Below is a small trained network, with its code and all its weights. Each question gives an input and a class and asks what happens when units are switched off, that is, made to give their printed mean instead of their output.

import numpy as np


def w(rows, s, z=0):
    codes = np.array(rows[::2]) - 128.0
    scale = np.full(codes.shape[1], s)
    scale[-1] = z or s
    return codes * scale


def f(y):
    return y / 2 * (1 + np.tanh(0.7978845608 * (y + 0.044715 * y**3)))


def log_softmax(a):
    a = a - a.max(-1, keepdims=True)
    return a - np.log(np.exp(a).sum(-1, keepdims=True))


def net(x, mask):
    res = np.array(x, float).reshape(1, 4) / 4 @ E
    y = f(res @ A[0][:, :-1].T + A[0][:, -1])
    res = res + np.where(mask, y, B[0][:, -1]) @ B[0][:, :-1]
    return log_softmax(res[-1] @ U[:, :-1].T + U[:, -1])


A, B = {}, {}
E = w([
[130,34,67,218,54,201,234,212,205],'x0',
[123,69,37,3,192,141,188,208,13],'x1',
[185,44,200,23,33,111,21,212,196],'x2',
[255,220,165,76,184,242,183,143,186],'x3',
],0.0052)
A[0] = w([
[147,79,58,20,170,124,158,186,37,94],'n0',
[160,74,179,55,76,138,50,198,148,115],'n1',
[226,179,158,69,165,222,170,146,174,132],'n2',
[144,90,48,34,167,138,150,181,55,86],'n3',
[242,191,146,62,175,219,172,148,162,117],'n4',
[41,42,93,155,87,33,89,114,74,176],'n5',
[158,65,177,47,75,126,58,195,161,117],'n6',
[217,191,160,83,173,211,158,136,175,150],'n7',
[164,86,177,45,66,116,45,189,148,147],'n8',
[130,187,185,40,199,51,36,74,68,1],'n9',
[83,210,43,212,226,134,215,57,35,178],'n10',
[129,14,45,213,39,216,227,225,196,28],'n11',
[26,41,78,147,81,23,82,133,85,155],'n12',
[146,199,254,236,62,115,51,55,237,73],'n13',
[158,64,189,45,77,112,70,186,173,124],'n14',
[118,207,182,58,191,55,57,67,52,21],'n15',
[133,89,63,27,171,146,147,197,41,89],'n16',
],0.0053,0.0015)
B[0] = w([
[222,122,28,235,43,95,24,35,179,197],'n0',
[58,185,101,179,210,230,220,63,95,188],'n1',
[72,212,216,63,57,52,69,202,37,202],'n2',
[223,128,36,209,46,86,51,57,163,186],'n3',
[52,217,228,84,45,60,59,205,31,208],'n4',
[57,200,222,73,61,61,99,195,40,200],'n5',
[53,173,99,192,210,225,226,53,83,191],'n6',
[69,187,188,100,52,64,68,193,57,197],'n7',
[77,174,94,190,209,231,207,65,102,192],'n8',
[240,7,173,33,214,89,221,197,247,188],'n9',
[41,193,133,194,230,248,231,62,72,255],'n10',
[210,15,203,16,246,66,211,211,239,250],'n11',
[45,212,230,45,50,53,70,216,37,205],'n12',
[235,104,1,232,30,100,5,41,197,223],'n13',
[50,188,85,198,207,218,211,72,76,192],'n14',
[216,14,150,33,227,122,214,183,232,189],'n15',
[212,118,20,219,51,78,39,45,166,193],'n16',
],0.0053,0.0069)
U = w([
[18,220,111,210,243,253,240,32,35,156],'0',
[26,227,240,41,20,31,36,227,14,102],'1',
[233,128,20,227,32,79,23,26,192,186],'2',
[227,21,204,20,235,78,227,218,233,6],'3',
],0.0065,0.0019)

Each question gives the input, the list of numbers given to net, and the class t.
The units are the neurons (one row each of A and B). Each row of codes is followed by its name. A weight is (code - 128) times the scale printed after its matrix; where a second scale follows, it is the last column's (A, B and U).
mask holds one flag per neuron, in row order. A switched-off neuron (its flag False) gives its mean, the last column of its row in B, instead of its output. The means were averaged over made-up inputs and are rounded, as every weight is.
A unit's drop is (log p(t) with every unit on - log p(t) with that unit switched off) / (log p(t) with every unit on - log p(t) with every unit switched off).
The circuit of an input: a set's keep is (log p(t) with only the set's units on - log p(t) with every unit switched off) / (log p(t) with every unit on - log p(t) with every unit switched off). Starting from the 12 units with the biggest drops (on a tie, the unit counted first), units are removed one at a time, each time the one whose removal leaves the highest keep (on an exact tie, the one counted first), for as long as the keep stays at least 0.8.
circuit, biggest first: the units of the circuit, biggest drop first
top k neurons: the k neurons with the biggest drops, biggest first
drop when u is switched off: that unit's drop, to one decimal
input [6,-7,3,7], class 1: top 3 neurons => n2, n4, n7
input [-2,-5,-3,-2], class 2: circuit, biggest first => n13
input [-5,-3,2,0], class 3: circuit, biggest first => n9, n15
input [5,5,-6,7], class 1: top 2 neurons => n4, n2
input [-3,5,3,-4], class 2: circuit, biggest first => n0, n16
input [-5,-2,-4,6], class 1: circuit, biggest first => n4, n7
input [-5,-6,5,0], class 2: top 2 neurons => n13, n10
input [7,-2,2,-6], class 3: top 2 neurons => n11, n4
input [6,7,5,2], class 2: top 3 neurons => n0, n16, n3
input [3,-4,6,8], class 1: top 4 neurons => n2, n4, n7, n10
input [-5,8,-6,1], class 2: top 3 neurons => n0, n16, n3
input [-7,0,2,6], class 3: top 2 neurons => n9, n15
input [-7,7,0,-4], class 2: top 2 neurons => n0, n16
input [6,3,-1,-2], class 3: circuit, biggest first => n11
input [-6,-7,6,-5], class 2: top 3 neurons => n13, n10, n11
input [-5,7,5,3], class 2: top 2 neurons => n0, n16
input [7,-6,0,7], class 1: top 3 neurons => n2, n4, n7
input [6,4,-5,-8], class 1: top 2 neurons => n12, n5
input [-8,3,-6,4], class 3: drop when n9 is switched off => 0.6
input [-7,-1,8,6], class 0: circuit, biggest first => n8
input [7,-5,0,1], class 3: drop when n11 is switched off => 1.3
input [-7,-8,-7,8], class 1: drop when n5 is switched off => -0.1
